Below are the code and all the weights of a small trained network. Each question names an input and a class and asks about switching units off, where a switched-off unit gives its printed mean instead of its output.

import numpy as np


def w(rows, s, z=0):
    codes = np.array(rows[::2]) - 128.0
    scale = np.full(codes.shape[1], s)
    scale[-1] = z or s
    return codes * scale


def f(y):
    return y / 2 * (1 + np.tanh(0.7978845608 * (y + 0.044715 * y**3)))


def log_softmax(a):
    a = a - a.max(-1, keepdims=True)
    return a - np.log(np.exp(a).sum(-1, keepdims=True))


def net(x, mask):
    res = np.array(x, float).reshape(1, 4) / 4 @ E
    y = f(res @ A[0][:, :-1].T + A[0][:, -1])
    res = res + np.where(mask, y, B[0][:, -1]) @ B[0][:, :-1]
    return log_softmax(res[-1] @ U[:, :-1].T + U[:, -1])


A, B = {}, {}
E = w([
[18,169,110,54,208,29,20,181],'x0',
[150,190,51,143,130,252,69,130],'x1',
[210,178,187,63,10,77,80,73],'x2',
[82,116,59,98,104,149,87,149],'x3',
],0.013)
A[0] = w([
[168,106,92,137,139,177,169,138,233],'n0',
[149,154,175,89,72,85,69,70,240],'n1',
[113,89,160,110,149,80,169,188,145],'n2',
[132,99,99,173,122,149,187,102,171],'n3',
[119,99,186,150,79,160,217,108,136],'n4',
[174,130,246,113,130,85,128,86,146],'n5',
[87,85,177,128,141,70,115,118,250],'n6',
],0.014,0.0022)
B[0] = w([
[140,105,68,97,156,229,140,49,213],'n0',
[188,141,116,33,43,117,147,193,252],'n1',
[91,37,86,158,138,58,134,60,210],'n2',
[122,62,150,217,199,208,146,138,218],'n3',
[119,58,140,140,61,174,253,127,245],'n4',
[179,130,215,79,129,88,210,102,249],'n5',
[119,90,140,174,136,34,143,181,217],'n6',
],0.012,0.019)
U = w([
[63,205,88,102,179,139,5,134,148],'0',
[142,150,88,87,67,155,94,169,65],'1',
[141,109,150,153,107,179,172,114,181],'2',
[175,155,178,97,93,103,163,138,95],'3',
[100,93,125,142,151,81,127,129,253],'4',
[145,157,93,127,179,192,59,73,37],'5',
],0.015,0.0022)

Each question gives the input, the list of numbers given to net, and the class t.
The units are the neurons (one row each of A and B). Each row of codes is followed by its name. A weight is (code - 128) times the scale printed after its matrix; where a second scale follows, it is the last column's (A, B and U).
mask holds one flag per neuron, in row order. A switched-off neuron (its flag False) gives its mean, the last column of its row in B, instead of its output. The means were averaged over made-up inputs and are rounded, as every weight is.
A unit's drop is (log p(t) with every unit on - log p(t) with that unit switched off) / (log p(t) with every unit on - log p(t) with every unit switched off).
The circuit of an input: a set's keep is (log p(t) with only the set's units on - log p(t) with every unit switched off) / (log p(t) with every unit on - log p(t) with every unit switched off). Starting from all 7 units, units are removed one at a time, each time the one whose removal leaves the highest keep (on an exact tie, the one counted first), for as long as the keep stays at least 0.8.
circuit, biggest first: the units of the circuit, biggest drop first
most important unit: the unit with the biggest drop
top k neurons: the k neurons with the biggest drops, biggest first
drop when u is switched off: that unit's drop, to one decimal
input [5,-2,4,5], class 1: circuit, biggest first => (n5; n1)
input [-1,3,-3,0], class 5: most important unit => n4
input [5,3,-2,-3], class 0: circuit, biggest first => (n4; n5)
input [3,3,3,-2], class 1: circuit, biggest first => (n5; n4)
input [8,8,5,-4], class 1: top 2 neurons => (n1; n5)
input [-1,-1,-6,6], class 5: circuit, biggest first => (n4; n5; n6)
input [7,1,1,3], class 0: circuit, biggest first => (n4; n5)
input [0,-1,-7,5], class 4: top 2 neurons => (n4; n2)
input [7,3,4,7], class 1: top 2 neurons => (n1; n5)
input [-3,3,4,2], class 1: top 2 neurons => (n5; n3)
input [-2,-1,-8,7], class 5: top 2 neurons => (n4; n5)
input [-3,1,3,0], class 3: top 2 neurons => (n3; n2)
input [3,3,-1,-2], class 0: top 3 neurons => (n4; n5; n1)
input [1,8,-1,1], class 5: most important unit => n1
input [3,4,1,4], class 0: top 3 neurons => (n4; n1; n5)
input [4,-2,-2,0], class 4: drop when n0 is switched off => 0.0
input [-3,4,8,4], class 1: drop when n4 is switched off => 0.2
input [-2,6,-6,6], class 5: drop when n0 is switched off => 0.0
input [4,8,-7,5], class 0: drop when n3 is switched off => 0.1
input [-3,-3,4,8], class 3: most important unit => n0
